Below are the code and all the weights of a small trained network. Each question names an input and a class and asks about switching units off, where a switched-off unit gives its printed mean instead of its output.

import numpy as np


def w(rows, s, z=0):
    codes = np.array(rows[::2]) - 128.0
    scale = np.full(codes.shape[1], s)
    scale[-1] = z or s
    return codes * scale


def f(y):
    return np.maximum(y, 0)


def log_softmax(a):
    a = a - a.max(-1, keepdims=True)
    return a - np.log(np.exp(a).sum(-1, keepdims=True))


def net(x, mask):
    res = np.array(x, float).reshape(1, 4) / 4 @ E
    y = f(res @ A[0][:, :-1].T + A[0][:, -1])
    res = res + np.where(mask, y, B[0][:, -1]) @ B[0][:, :-1]
    return log_softmax(res[-1] @ U[:, :-1].T + U[:, -1])


A, B = {}, {}
E = w([
[69,249,185],'x0',
[152,44,197],'x1',
[131,132,130],'x2',
[86,55,36],'x3',
],0.011)
A[0] = w([
[135,163,175,38],'N1',
[175,61,21,100],'N2',
[40,117,28,144],'N3',
[112,140,87,144],'N4',
[183,126,247,158],'N5',
[140,246,83,2],'N6',
],0.011,0.0073)
B[0] = w([
[61,248,186,160],'N1',
[195,110,67,241],'N2',
[202,167,1,230],'N3',
[174,166,44,167],'N4',
[188,105,217,254],'N5',
[103,206,126,189],'N6',
],0.0083,0.0095)
U = w([
[200,151,98,254],'0',
[203,62,142,91],'1',
[166,127,37,2],'2',
[150,12,73,19],'3',
[94,209,111,29],'4',
[148,132,180,13],'5',
[29,160,11,54],'6',
],0.012,0.0091)

Each question gives the input, the list of numbers given to net, and the class t.
The units are the neurons (one row each of A and B). Each row of codes is followed by its name. A weight is (code - 128) times the scale printed after its matrix; where a second scale follows, it is the last column's (A, B and U).
mask holds one flag per neuron, in row order. A switched-off neuron (its flag False) gives its mean, the last column of its row in B, instead of its output. The means were averaged over made-up inputs and are rounded, as every weight is.
A unit's drop is (log p(t) with every unit on - log p(t) with that unit switched off) / (log p(t) with every unit on - log p(t) with every unit switched off).
The circuit of an input: a set's keep is (log p(t) with only the set's units on - log p(t) with every unit switched off) / (log p(t) with every unit on - log p(t) with every unit switched off). Starting from all 6 units, units are removed one at a time, each time the one whose removal leaves the highest keep (on an exact tie, the one counted first), for as long as the keep stays at least 0.8.
units of the circuit, in order: the units of the circuit, biggest drop first
unit that matters most: the unit with the biggest drop
top k neurons: the k neurons with the biggest drops, biggest first
drop when u is switched off: that unit's drop, to one decimal
input [5,1,-6,-8], class 5: unit that matters most	N5
input [1,3,-3,-2], class 5: top 4 neurons	[N3; N2; N4; N5]
input [-5,-1,-5,4], class 2: units of the circuit, in order	[N3; N5]
input [4,-4,2,-6], class 4: top 2 neurons	[N6; N1]
input [-3,-4,1,6], class 2: units of the circuit, in order	[N3; N2]
input [2,-1,-5,-4], class 4: units of the circuit, in order	[N2; N3]
input [0,-4,5,7], class 2: units of the circuit, in order	[N3; N2]
input [-3,-4,3,3], class 2: units of the circuit, in order	[N3; N5; N2]
input [1,-7,4,-5], class 4: units of the circuit, in order	[N6; N2]
input [-6,-3,-1,3], class 2: top 4 neurons	[N3; N5; N2; N4]
input [7,-3,-7,3], class 6: top 2 neurons	[N5; N3]
input [-1,3,5,-6], class 1: top 2 neurons	[N5; N6]
input [4,5,-5,-5], class 5: drop when N4 is switched off	0.0
input [-8,-4,-6,7], class 2: drop when N3 is switched off	0.4
input [-3,-4,8,6], class 2: drop when N3 is switched off	0.3
input [-4,-8,3,1], class 2: drop when N2 is switched off	0.2
input [8,-1,-2,4], class 6: top neuron	[N5]
